Each row is followed by its group and then its class within the group.
[-65.3  79.9  79.9  19.3 -33.8 -35.9   4.1  -0.9 -56.4 -15.3 -19.2 -64.4
 -11.0  12.2  18.0  51.6 -16.8  79.9 -50.6   4.1 -65.2 -79.9  79.9 -23.8
   2.7] | E/Q
[-10.2   5.5  19.7  11.0 -19.8 -26.4 -15.6  -1.3 -16.5 -26.2  -9.3  47.7
 -15.9  -7.9  -6.0  38.2  -2.7  79.9  -2.9 -16.9 -25.5 -42.3   7.7  -8.7
  -2.2] | T/D
[  4.2  -6.9  25.7   3.5 -13.9 -12.7 -13.7 -22.5  -1.3  12.6   6.5 -21.5
   6.2  -6.8  11.2  -6.3   1.7  -4.0  -9.0 -11.1   1.5  -1.2   1.5 -14.0
  -1.6] | E/Q
[ 10.9  -0.1  35.2   3.3 -13.8 -10.9  -0.7 -14.9 -12.9  37.2   4.5  10.4
 -13.4  -6.7 -12.6  11.7   5.0  37.6   1.8  -9.8 -35.3  10.0  15.2 -26.1
  11.0] | E/Q
[  7.3  -3.9  29.3  -1.5  -9.5 -14.5 -20.1  -5.8 -16.2  27.9  -8.7  34.0
   4.4  -7.4  -9.5   8.9   2.7  15.9  -2.4  -0.3 -29.5  -3.9 -12.5 -23.4
  -2.5] | E/Q
[  8.7 -10.1  -2.3  14.6  -7.9   5.3  -4.7  -6.5   5.9 -15.3  -2.7  39.1
  -7.8  -9.9  16.5  15.5  -3.5  16.3  -6.4 -13.5   3.7  -6.4  -0.1   3.8
  -2.5] | T/Y
[ -3.0  -0.5   0.2   4.3  -7.8  -8.3  -2.4 -13.7   5.1 -28.9 -13.6  21.8
 -39.9  -2.5  18.6  14.9  -2.1  27.6  -6.6 -11.2  17.3  -9.7   9.5   8.6
  -3.1] | T/Y
[  2.4 -28.0   2.1  -9.0 -12.1  -4.6 -12.5 -11.3  10.0   5.3  -2.2  64.3
 -14.9 -14.0   0.9  20.9   4.7  20.7   0.7  -9.7   4.9  -0.5   1.0  -2.2
  -1.2] | T/Y
[ 11.4 -16.4  26.0  -4.3 -19.3 -13.7 -18.7 -32.5  -1.6  14.7   8.0   7.3
   3.7 -11.1  18.3  -1.2   1.5  22.7  -6.4   3.6 -26.2 -27.7 -28.7 -23.5
   8.5] | E/Q
[  3.0   2.9  30.6   1.3  -8.0  -8.7 -13.8 -20.7  -7.4  -2.7  -0.7 -25.4
   6.7 -17.5   4.6   0.4  -0.6  14.0  -8.5  -0.1 -10.6 -26.9   0.2 -12.4
  -3.2] | E/Q
[  0.1  11.2  45.9   5.1 -13.7 -15.9 -12.6 -22.5 -12.4  19.1  -2.0  10.2
  -6.0   2.4 -33.8  12.8   3.0  51.4 -12.9  -3.5 -38.3 -19.8  14.4 -17.0
   2.0] | E/U
[ -6.7  23.6  46.8  -3.1 -11.9 -18.7  -3.2 -11.8 -16.7   7.1  -2.7 -22.4
 -10.8  -1.0   1.6   4.4  -1.6  29.8 -20.4  -2.5 -16.8 -36.7  11.6 -13.9
   0.4] | E/Q
[ 16.0  10.7  66.2 -16.2  -3.2 -25.5 -12.5   8.9 -21.2  79.9  -4.5  45.7
   1.9  -7.9 -33.5  16.0   1.6  -8.0 -10.8 -14.7  -6.7  17.5   5.2 -13.3
   3.1] | E/U
[-24.4 -20.6  18.5 -18.8 -10.3   8.9  -5.3  -5.0  -2.7  51.1  -1.2  79.9
   5.9 -28.2   5.8   6.4   0.7 -32.1 -30.6   7.6   7.5 -14.2 -13.9   0.3
   0.4] | T/Y
[  7.5 -19.5 -11.8   1.6  -7.8  -1.4  -8.9 -14.0   8.0 -12.6   2.1  19.1
   8.3 -12.9  12.8   8.6   3.4 -16.3  -6.3  -4.7  32.1  -3.0 -11.7   2.9
   0.4] | T/D
[ -3.5   9.0  45.4   4.2  -9.0 -14.7   1.8 -16.1 -19.3   2.5  -0.2   5.9
  -4.6   1.0 -20.7   9.7   7.0  23.9  -9.2  -9.5 -40.0 -23.2   3.2  -8.8
  -6.0] | E/U
[  7.0   6.1  33.0  15.3  -7.1 -19.8 -11.7  -6.0 -15.3  25.1   0.3  -5.4
 -26.4  -7.7  -7.4  14.7   0.2  39.0   5.6 -10.5 -13.9  -3.2   9.2 -17.3
   2.4] | E/Q
[ -6.5   7.6  44.6 -10.4  -5.8  -5.1   5.4 -26.0 -11.8   4.3  -2.9  -3.8
  -0.4  -8.1 -28.2  -1.8   9.5  13.4 -17.8  -4.6 -31.9 -20.9  -0.9   5.8
  -1.0] | E/U
[ 14.2   2.9  20.5  18.0 -11.0 -22.3  -4.3  -3.5  -5.6  -7.3  -2.1  -5.3
  -4.8  13.4 -23.7   2.4   9.4  17.0   7.5  -0.2 -12.1  -6.4  -4.4 -13.5
  -3.8] | E/U
[  1.0 -13.4   5.3  18.8 -10.1  -4.2 -13.0   2.1   6.8  -9.5  -6.1  57.4
   0.7  -6.7  -1.6  21.4   9.5  31.0   7.1 -16.4  -4.0  -7.8  -5.0  -6.8
  -2.2] | T/D
[-11.5  14.5  32.7  -6.2  -1.7  -5.2   6.0  -2.7  -9.4  33.2  -9.2  42.0
  -7.6  -6.1  -5.7  26.8  -6.0  33.6 -26.8  -8.1  -2.7 -12.1  20.5  -3.4
   1.4] | T/Y
[  0.0  -5.9  45.2  -1.7  -2.9  -8.0  -8.7 -20.7 -11.2  32.0  -3.4  25.8
   9.8  -0.5 -34.2   8.4   3.9  -0.7 -14.7  -2.6 -11.6  -4.7  -4.5  -4.3
  -2.2] | E/U
[ 12.9  -3.9  23.9  12.4 -12.9 -12.8 -13.8  -5.0  -1.5   4.5  -5.1  56.4
  -8.9  -8.6 -16.6  31.6   4.5  56.2   3.8 -16.3 -14.4  -7.8   7.1 -12.3
  -2.3] | T/D
[ -0.2  -8.2  38.9   2.7  -5.4  -4.7  -8.8 -14.3   1.3  17.7   2.3  11.8
   9.8  -9.1 -18.3   5.6  -7.1 -13.5  -7.6  -2.7  -7.9   3.4  43.1 -15.9
   0.2] | E/U
[ 10.5   5.0  26.7   9.8 -11.0 -26.9 -15.1 -13.4  -8.4  -3.0  -4.9 -21.9
  -1.9   0.5  -3.3   4.4   4.5  27.0  -2.5  -1.1  -2.4  -2.9   0.6 -17.0
  -0.6] | E/Q
[ -1.7  -0.7  21.7  10.5 -16.7  -9.6  -9.5 -13.8  -4.0   6.5  -0.5  -1.2
  -2.3  -1.3   6.9   9.3   2.1  25.6   9.1   3.9  -2.8 -25.0  -3.3  -8.6
   3.6] | E/Q
[-15.0   9.6  45.3  -9.2  -5.4 -11.2   2.9 -15.6  -8.5  11.9   4.9 -32.6
   5.3   7.0   5.9  -0.7   1.1  23.2 -10.2  11.5 -10.4 -34.4  12.4 -12.1
   6.7] | E/Q
[ 14.3  -1.3  40.6   4.9 -10.0 -26.4  -7.9 -14.8 -22.0  37.5  -1.9  -0.6
 -10.8  -3.2 -32.1  10.6   0.1  40.7   9.2 -17.4 -26.0   5.8   2.8 -25.9
   0.0] | E/Q
[  1.6 -11.3  13.6  -1.5 -20.1   5.2  -5.9   4.4  -2.3  15.3  -6.0  79.9
  -7.5 -16.7  -4.8  30.8   1.2  25.3 -18.2  -3.9 -11.4  -6.1   5.8 -12.4
   3.5] | T/Y
[ 21.6 -10.5   9.3   4.5  -5.1  -8.0  -3.3   1.5   4.7   6.7  -1.0 -51.9
  -2.0  -6.5   0.4 -14.1   1.6  -9.8 -10.1   1.0  21.5  -4.8   3.2  -1.6
 -14.0] | E/Q
[ 20.3 -25.5 -12.7  13.9  -3.3  -5.6  -7.9  -7.7  13.8 -20.3  -1.8  68.3
  -9.0  -8.5   3.4  23.0   7.9  11.2   4.2  -3.3  13.6  10.2   1.2   5.0
  -7.1] | T/Y
[ -1.3  -2.6 -11.2  11.2 -17.1  -3.9   1.0  -6.9   0.4 -22.7  -4.9  45.5
 -21.6  -8.5  15.0  20.0  -3.3  48.0  -6.9 -10.3 -12.9 -15.1  18.3  -3.5
  -1.8] | T/Y
[ -3.5 -13.8  42.9  -8.8 -12.5  -3.1  -9.8   1.9 -14.3  50.4 -19.6  79.9
 -12.4 -21.4 -22.5  35.1   2.2  25.1 -10.0 -17.5  -5.4   4.3   8.1 -11.3
   5.3] | T/Y
[ 18.5   1.8  27.6  -4.9  -3.5 -10.6  -5.4  -8.6 -14.1  28.6   2.6   3.8
   0.8   3.1   8.8   5.9  -1.6  -1.6  -3.3  -3.5 -10.8   4.6   0.1  -7.9
   1.6] | E/Q
[ 11.1 -26.3   6.6   3.3  -9.1  -2.7  -7.9  -5.1   5.6   6.1   3.1  63.4
  -6.4 -20.4  -3.9  18.9   9.8  17.3   2.8 -10.1  -2.2 -11.3   0.3   1.9
   1.8] | T/D
[ 16.0  44.1  44.7  -7.5 -10.3  -9.5 -10.8 -25.7 -15.2  -0.6   3.6 -22.9
  -1.5   4.3 -14.0   4.7  -3.2  10.9 -21.7  10.8  -4.5 -22.5  -4.2  -2.3
   0.2] | E/U
[ 16.2  -6.7  14.3   4.7  -8.1 -12.3  -5.8 -17.0   7.1  -2.5  -0.8 -59.6
   2.4  -7.3  -1.1  -8.7  -2.0  20.4   1.0  -4.6   4.5 -15.5   6.1 -11.3
  -4.6] | E/Q
[  5.5   4.5  34.2   6.3   0.6  -7.3   5.9 -13.4   8.4   6.7  -3.6 -48.4
   6.9  -0.4 -25.2  -4.1   3.9 -30.4 -14.8   5.0  24.9  -3.6  -0.6   1.5
  -3.0] | E/U
[ 12.5   1.4  36.5  -3.4  -8.2 -11.0  -7.6  -4.9  -6.8  20.5  -6.3   4.7
   2.7  -1.5 -22.5   8.2   1.2  -6.5  -7.8   0.8   3.6  -0.4  -3.3  -9.7
   2.7] | E/U
[ 14.3  -6.9  41.6  18.5 -10.8 -23.7 -13.1 -10.4  -8.6  19.6 -10.5  42.8
  -7.1   0.3 -19.2  14.4   0.6  40.3   6.4 -14.8 -33.2  20.8   3.2 -24.7
   2.7] | E/Q
[-13.7  24.7  44.5   3.7   1.0 -14.6   5.6 -18.5  -4.4   7.2  -0.7 -75.1
   2.7   3.7 -14.9   4.7  -0.9   5.7 -17.4  -1.0  14.0 -22.5  25.4   0.5
 -10.6] | E/U
[  0.0  11.1  -2.0   8.3  -9.7  -5.9   5.3 -11.7   5.8 -22.1  -3.0  33.0
  -7.2  -1.7  20.1  -3.3   3.9  10.5  -8.8 -14.0  24.8  -9.5   6.9   4.2
  -5.9] | T/Y
[  9.8  -8.4   8.6  23.8  -2.3 -10.4   3.8  -0.9  -1.0 -20.4  -4.8  32.5
 -28.8  -4.5   5.4  26.6   3.7  46.0   3.7 -22.7  -2.9   1.2  24.5  -2.1
  -6.0] | T/Y
[  5.7 -14.0   6.8  -0.4 -10.1  -2.1  -7.4   7.9   8.1  37.3  -4.9  79.9
  11.0 -19.1 -10.3  28.5 -11.1  21.0   2.1  -7.1 -14.3 -10.5  -4.0  -2.9
   1.3] | T/D
[ 14.9  -0.3   2.8   4.5   0.6   0.3   3.5  -2.1  15.2  -2.5  -3.5   6.5
   4.3  -9.2  23.7  10.4  -4.7 -14.0  -1.7 -10.5  35.7  11.0  -4.5   5.7
   0.6] | T/D
[  9.6 -14.3  -2.1   7.9 -15.3  -2.7  -7.5  -6.5  -2.7  -7.7  -7.3  66.1
 -17.2  -9.1  -2.7  21.6   5.1  23.3  -7.8  -6.9  -9.7   0.8   1.4  -3.6
  -2.3] | T/Y
[  4.7  15.3  44.7  -2.9 -16.8 -19.8  -3.5  -0.8 -14.4  33.1  -2.1   2.6
   8.3   5.6  -9.3   6.1   0.1   6.5  -0.1  -5.9 -17.0 -10.2   0.8 -18.0
   7.6] | E/Q
[  1.5  -2.5  -2.0   3.3  -8.1  -4.6 -10.5   8.0  -1.2  -2.2 -14.8  43.1
 -10.2 -10.3 -14.0  18.9  -0.1  36.3  -5.0  -7.5  -1.7 -13.4   8.7   3.0
  -2.7] | T/D
[  1.8  -4.3  15.8  21.9 -17.0  -8.9  -7.0  -4.2   3.0   1.5  -5.7  69.6
 -16.3  -8.0  -1.1  25.6   2.5  38.8  -6.5 -15.2  -9.1   4.2  15.9 -10.3
  -1.2] | T/Y

Each row is followed by its group and then its class within the group.
[ -3.5 -27.0  13.7  -4.8 -10.9   3.3 -11.4   2.5   0.7 -11.8   2.6  -7.2
   7.4   1.9   8.9   4.5 -11.4   5.9   4.7  10.3  -4.8  24.1  -1.9   5.8
  -1.8] | R/Z
[-10.6 -20.8   7.2  11.1 -12.5  10.1  -6.3   6.1   4.2  -4.4   8.7  -4.7
  -0.3  -9.5   8.7   2.9  -8.3  -0.8   8.4  -7.7  -1.6  15.0  -7.8   8.1
  -2.2] | R/Z
[ 18.1 -23.1  -0.7   4.8  -6.8 -13.0  19.1  -0.5 -13.7  -9.7  21.9 -40.6
   1.6 -22.8   0.1  11.5  -2.0  -4.4  -6.5  -7.5  -1.4  11.5  -2.9   2.7
   7.8] | W/H
[ -2.7  -0.3   4.1  -8.3   8.9  -4.7  -0.5  -5.4  -8.9  -5.3  -9.4 -16.5
  -8.4  -4.2   3.9  -7.2   2.9  -1.0  -1.3   3.7  -5.2  24.3   6.8  -0.3
   4.4] | G/B
[ -6.3   4.1   4.7   2.6   4.4  -4.8  -3.5   1.6  21.3  -3.9  29.8   8.6
  -5.6   7.1   3.2  20.5  -7.5   1.4  15.2  17.5  27.5   3.5 -10.8   5.9
   0.1] | P/M
[ -5.3 -23.9   7.2   8.8 -13.7   0.6 -16.4  25.7   6.3  -8.6   3.0 -26.9
   7.6  -7.6   2.4   7.2   0.7   2.6  -4.4   9.4  -2.1  40.2  -6.9  -6.2
  -4.0] | R/V
